Below are the code and all the weights of a small trained network. Each question names an input and a class and asks about switching units off, where a switched-off unit gives its printed mean instead of its output.

import numpy as np


def w(rows, s, z=0):
    codes = np.array(rows[::2]) - 128.0
    scale = np.full(codes.shape[1], s)
    scale[-1] = z or s
    return codes * scale


def norm(h):
    return h / np.sqrt((h * h).mean(-1, keepdims=True) + 1e-5)


def f(y):
    return np.maximum(y, 0)


def log_softmax(a):
    a = a - a.max(-1, keepdims=True)
    return a - np.log(np.exp(a).sum(-1, keepdims=True))


def net(x, mask):
    res = np.array(x, float).reshape(1, 7) / 4 @ E
    u = 0
    for l in range(2):
        y = f(norm(res) @ A[l][:, :-1].T + A[l][:, -1])
        res = res + np.where(mask[u : u + 12], y, B[l][:, -1]) @ B[l][:, :-1]
        u += 12
    return log_softmax(norm(res)[-1] @ U[:, :-1].T + U[:, -1])


A, B = {}, {}
E = w([
[15,133,127,100,173,9,60,83,214,102,203,139],'x0',
[114,198,173,92,228,178,89,97,185,192,112,68],'x1',
[125,24,134,97,159,112,75,160,110,130,63,46],'x2',
[151,93,175,244,129,145,2,143,110,59,180,111],'x3',
[100,115,113,75,166,78,91,107,140,19,170,94],'x4',
[46,156,88,97,70,170,52,123,147,129,179,148],'x5',
[177,114,154,230,90,125,104,140,120,192,157,193],'x6',
],0.0073)
A[0] = w([
[101,92,117,113,125,109,111,130,131,124,116,113,2],'L0N1',
[197,101,125,174,94,139,158,135,93,51,123,128,79],'L0N2',
[71,81,106,87,32,131,137,142,111,122,89,130,101],'L0N3',
[73,123,118,86,117,104,148,119,136,125,111,130,126],'L0N4',
[66,162,110,4,143,150,138,121,124,73,128,100,84],'L0N5',
[143,123,112,98,123,106,120,125,128,108,171,140,54],'L0N6',
[137,139,129,181,76,173,135,133,119,133,109,133,78],'L0N7',
[104,113,121,126,131,50,197,128,138,85,163,160,62],'L0N8',
[41,164,127,168,67,119,60,121,141,75,234,172,73],'L0N9',
[81,106,140,123,128,102,103,139,131,154,101,124,85],'L0N10',
[133,114,155,192,187,143,51,133,123,72,91,78,157],'L0N11',
[135,67,117,104,101,141,2,134,111,109,125,109,109],'L0N12',
],0.019,0.0037)
B[0] = w([
[131,160,153,140,87,126,141,111,119,156,103,119,151],'L0N1',
[211,109,79,111,114,119,175,114,93,79,130,128,217],'L0N2',
[158,117,145,91,129,172,175,151,101,118,116,153,180],'L0N3',
[132,95,203,124,111,141,92,143,115,96,86,137,176],'L0N4',
[149,159,162,46,155,121,149,132,229,97,123,132,226],'L0N5',
[121,113,83,103,174,123,103,139,128,137,123,144,152],'L0N6',
[123,155,157,100,87,164,142,125,98,124,102,115,191],'L0N7',
[56,162,173,180,103,86,105,115,168,164,133,95,195],'L0N8',
[128,116,4,229,115,93,54,167,99,67,194,144,254],'L0N9',
[141,113,97,124,119,102,195,109,133,127,142,118,156],'L0N10',
[92,102,134,129,151,94,67,154,141,103,192,82,222],'L0N11',
[128,48,83,219,128,77,89,128,96,123,158,122,206],'L0N12',
],0.021,0.017)
A[1] = w([
[133,182,68,129,147,171,57,112,185,131,116,193,6],'L1N1',
[77,235,81,118,127,234,92,121,122,205,129,147,116],'L1N2',
[102,119,131,67,141,146,103,96,74,128,101,168,12],'L1N3',
[220,163,120,148,118,195,199,125,78,106,149,193,105],'L1N4',
[97,155,140,144,120,195,66,171,74,210,150,105,161],'L1N5',
[147,151,94,142,213,133,93,127,67,131,165,86,140],'L1N6',
[54,181,168,173,104,143,140,110,68,219,83,129,77],'L1N7',
[131,201,133,142,109,80,181,105,165,111,128,118,143],'L1N8',
[63,151,36,149,114,131,58,176,172,114,120,233,52],'L1N9',
[4,159,112,136,152,135,110,101,136,106,95,128,92],'L1N10',
[121,207,118,182,133,175,145,108,101,136,125,174,76],'L1N11',
[95,9,82,104,189,89,120,94,96,201,87,75,95],'L1N12',
],0.015,0.0026)
B[1] = w([
[123,140,153,194,81,40,119,126,82,169,105,101,161],'L1N1',
[58,102,164,197,99,63,121,76,147,156,131,154,143],'L1N2',
[169,176,131,192,166,130,97,192,81,165,122,80,136],'L1N3',
[105,139,116,127,92,203,182,121,53,161,110,138,246],'L1N4',
[135,100,247,124,143,63,164,147,174,159,138,177,150],'L1N5',
[95,148,191,136,89,110,74,219,203,95,118,176,208],'L1N6',
[31,106,113,161,120,114,109,54,139,184,125,178,153],'L1N7',
[131,113,61,156,241,173,88,126,100,175,164,130,189],'L1N8',
[168,67,155,163,112,119,50,118,42,149,172,16,237],'L1N9',
[173,91,120,134,159,129,133,184,101,130,132,153,154],'L1N10',
[132,45,176,140,122,85,114,148,121,186,57,159,154],'L1N11',
[181,193,15,146,109,132,80,97,119,102,133,137,170],'L1N12',
],0.013)
U = w([
[135,168,56,128,167,151,167,41,136,174,121,146,2],'0',
[45,99,179,208,110,111,166,68,106,243,107,172,97],'1',
[206,99,124,114,41,211,244,143,9,112,92,141,144],'2',
[117,136,236,50,202,108,145,151,254,121,124,111,156],'3',
[140,73,74,232,109,37,39,163,111,61,220,76,171],'4',
],0.0095,0.005)

Each question gives the input, the list of numbers given to net, and the class t.
The units are the neurons (one row each of A and B). Each row of codes is followed by its name. A weight is (code - 128) times the scale printed after its matrix; where a second scale follows, it is the last column's (A, B and U).
mask holds one flag per neuron, layer by layer. A switched-off neuron (its flag False) gives its mean, the last column of its row in B, instead of its output. The means were averaged over made-up inputs and are rounded, as every weight is.
A unit's drop is (log p(t) with every unit on - log p(t) with that unit switched off) / (log p(t) with every unit on - log p(t) with every unit switched off).
The circuit of an input: a set's keep is (log p(t) with only the set's units on - log p(t) with every unit switched off) / (log p(t) with every unit on - log p(t) with every unit switched off). Starting from the 12 units with the biggest drops (on a tie, the unit counted first), units are removed one at a time, each time the one whose removal leaves the highest keep (on an exact tie, the one counted first), for as long as the keep stays at least 0.8.
units of the circuit, in order: the units of the circuit, biggest drop first
k most important neurons: the k neurons with the biggest drops, biggest first
top k neurons in layer l: the k neurons of layer l with the biggest drops, biggest first
drop of u: that unit's drop, to one decimal
input [-1,7,-2,-7,-3,-5,5], class 1: units of the circuit, in order -> [L0N2 L0N9]
input [-1,7,8,-2,-3,6,-7], class 3: units of the circuit, in order -> [L0N5]
input [-1,7,-7,1,2,-7,4], class 3: units of the circuit, in order -> [L0N9 L0N12]
input [6,7,0,-3,-7,-3,0], class 0: units of the circuit, in order -> [L0N9 L0N11 L1N8]
input [-3,-1,3,0,0,3,-2], class 2: 2 most important neurons -> [L0N3 L0N9]
input [-5,8,-7,-5,6,2,8], class 1: top 2 neurons in layer 0 -> [L0N2 L0N9]
input [-8,-5,3,6,-1,-1,5], class 2: 2 most important neurons -> [L0N2 L0N9]
input [-2,7,-4,1,0,0,1], class 1: 4 most important neurons -> [L0N9 L0N2 L0N5 L0N12]
input [-5,1,5,-1,2,-7,-6], class 3: top 2 neurons in layer 0 -> [L0N9 L0N12]
input [0,1,-8,-4,-5,-8,-5], class 1: top 2 neurons in layer 0 -> [L0N9 L0N5]
input [3,-5,-2,-3,-5,-5,2], class 1: 2 most important neurons -> [L0N8 L0N9]
input [-3,-3,-5,-8,-2,-2,0], class 1: top 2 neurons in layer 0 -> [L0N5 L0N9]
input [-2,0,-5,-6,-1,-1,1], class 1: top 3 neurons in layer 0 -> [L0N9 L0N2 L0N5]
input [-4,8,0,-7,-6,5,-2], class 3: units of the circuit, in order -> [L0N9]
input [-5,2,-7,-5,-7,-1,0], class 1: drop of L0N2 -> 0.2
input [8,2,2,-6,-3,-5,0], class 3: drop of L0N9 -> 0.3
input [6,4,4,-3,-4,-6,8], class 0: drop of L0N11 -> 0.3
input [-7,3,0,1,-6,4,1], class 1: drop of L0N9 -> 0.1
